Below are the code and all the weights of a small trained network. Each question names an input and a class and asks about switching units off, where a switched-off unit gives its printed mean instead of its output.

import numpy as np


def w(rows, s, z=0):
    codes = np.array(rows[::2]) - 128.0
    scale = np.full(codes.shape[1], s)
    scale[-1] = z or s
    return codes * scale


def f(y):
    return y / 2 * (1 + np.tanh(0.7978845608 * (y + 0.044715 * y**3)))


def log_softmax(a):
    a = a - a.max(-1, keepdims=True)
    return a - np.log(np.exp(a).sum(-1, keepdims=True))


def net(x, mask):
    res = np.array(x, float).reshape(1, 6) / 4 @ E
    y = f(res @ A[0][:, :-1].T + A[0][:, -1])
    res = res + np.where(mask, y, B[0][:, -1]) @ B[0][:, :-1]
    return log_softmax(res[-1] @ U[:, :-1].T + U[:, -1])


A, B = {}, {}
E = w([
[135,58,94,159,167,130],'x0',
[175,116,129,65,193,152],'x1',
[65,122,193,123,254,125],'x2',
[193,172,77,213,163,151],'x3',
[187,77,191,160,97,146],'x4',
[165,165,121,109,128,17],'x5',
],0.0099)
A[0] = w([
[52,40,224,26,117,143,253],'N0',
[180,147,102,146,64,146,116],'N1',
[80,162,137,21,235,116,191],'N2',
[147,196,60,166,79,100,214],'N3',
[174,153,160,197,110,132,175],'N4',
[103,117,100,110,197,2,242],'N5',
[92,66,107,85,64,121,215],'N6',
[49,94,213,150,155,171,106],'N7',
[156,54,135,78,107,66,142],'N8',
[132,43,140,136,75,105,95],'N9',
[64,57,178,103,146,201,204],'N10',
[238,145,81,80,67,113,120],'N11',
[88,128,140,67,188,117,166],'N12',
[182,119,63,186,157,151,171],'N13',
[106,133,103,181,83,97,117],'N14',
[160,25,154,67,80,95,142],'N15',
[78,150,141,47,231,95,188],'N16',
[59,153,124,129,32,57,191],'N17',
[247,140,80,80,76,105,106],'N18',
[143,40,87,236,183,216,183],'N19',
[124,90,137,224,176,172,142],'N20',
[57,54,43,77,118,208,100],'N21',
[74,187,84,121,92,47,160],'N22',
],0.0085,0.0028)
B[0] = w([
[196,205,213,95,165,120,248],'N0',
[149,153,69,140,134,59,181],'N1',
[153,235,1,109,184,133,217],'N2',
[119,132,103,146,65,59,204],'N3',
[148,110,91,151,169,69,162],'N4',
[131,92,96,236,170,75,197],'N5',
[63,192,177,152,177,123,191],'N6',
[204,131,160,91,101,103,191],'N7',
[122,93,161,218,202,122,169],'N8',
[63,157,139,137,189,204,163],'N9',
[164,170,160,77,83,139,214],'N10',
[224,137,97,121,95,47,207],'N11',
[166,215,91,112,162,120,179],'N12',
[184,73,135,144,84,192,176],'N13',
[94,145,82,118,95,125,158],'N14',
[126,130,186,181,212,139,189],'N15',
[153,185,40,135,179,122,210],'N16',
[49,165,167,167,157,103,213],'N17',
[235,129,115,124,98,62,203],'N18',
[178,49,160,158,44,198,216],'N19',
[172,88,148,170,101,133,178],'N20',
[80,219,112,53,82,177,187],'N21',
[61,100,187,185,113,85,192],'N22',
],0.0082,0.011)
U = w([
[98,97,125,112,131,128,17],'0',
[107,143,110,173,220,105,198],'1',
[98,166,67,72,146,147,3],'2',
[175,28,153,172,113,122,101],'3',
[22,124,109,162,92,81,170],'4',
[196,152,107,98,105,106,203],'5',
[108,69,99,129,90,211,114],'6',
[95,140,245,87,124,147,128],'7',
],0.011,0.0031)

Each question gives the input, the list of numbers given to net, and the class t.
The units are the neurons (one row each of A and B). Each row of codes is followed by its name. A weight is (code - 128) times the scale printed after its matrix; where a second scale follows, it is the last column's (A, B and U).
mask holds one flag per neuron, in row order. A switched-off neuron (its flag False) gives its mean, the last column of its row in B, instead of its output. The means were averaged over made-up inputs and are rounded, as every weight is.
A unit's drop is (log p(t) with every unit on - log p(t) with that unit switched off) / (log p(t) with every unit on - log p(t) with every unit switched off).
The circuit of an input: a set's keep is (log p(t) with only the set's units on - log p(t) with every unit switched off) / (log p(t) with every unit on - log p(t) with every unit switched off). Starting from the 12 units with the biggest drops (on a tie, the unit counted first), units are removed one at a time, each time the one whose removal leaves the highest keep (on an exact tie, the one counted first), for as long as the keep stays at least 0.8.
units of the circuit, in order: the units of the circuit, biggest drop first
most important unit: the unit with the biggest drop
top k neurons: the k neurons with the biggest drops, biggest first
drop of u: that unit's drop, to one decimal
input [2,1,6,4,-5,-5], class 5: most important unit : N19
input [3,0,4,0,-5,-6], class 5: units of the circuit, in order : N7, N10
input [7,8,0,5,-7,-2], class 6: top 3 neurons : N19, N13, N0
input [5,0,-7,-4,5,8], class 1: units of the circuit, in order : N15, N8
input [3,8,1,-2,4,-3], class 7: top 2 neurons : N11, N18
input [0,0,-3,-4,1,2], class 7: top 2 neurons : N2, N16
input [-8,-3,7,-3,-2,-6], class 5: top 3 neurons : N7, N0, N2
input [-4,5,-5,2,7,-4], class 3: units of the circuit, in order : N2, N0
input [4,3,8,-1,1,0], class 5: top 2 neurons : N7, N10
input [4,-5,6,-8,8,6], class 1: top 2 neurons : N5, N8
input [0,6,2,0,-2,-7], class 5: top 3 neurons : N19, N7, N10
input [2,8,-2,2,6,-7], class 6: top 2 neurons : N21, N5
input [-3,-2,2,-2,-2,-3], class 7: top 2 neurons : N11, N1
input [-8,7,8,-8,-3,-3], class 2: units of the circuit, in order : N2
input [4,5,5,-8,0,-6], class 5: top 2 neurons : N2, N0
input [8,3,7,-5,-3,-6], class 5: top 2 neurons : N7, N0
input [4,1,5,-4,0,-2], class 5: drop of N10 : 0.2
input [8,7,-6,6,-2,0], class 3: drop of N19 : 0.2
input [-7,-4,3,4,4,3], class 4: drop of N0 : 0.2
input [-4,-3,-2,-5,-3,8], class 4: most important unit : N22
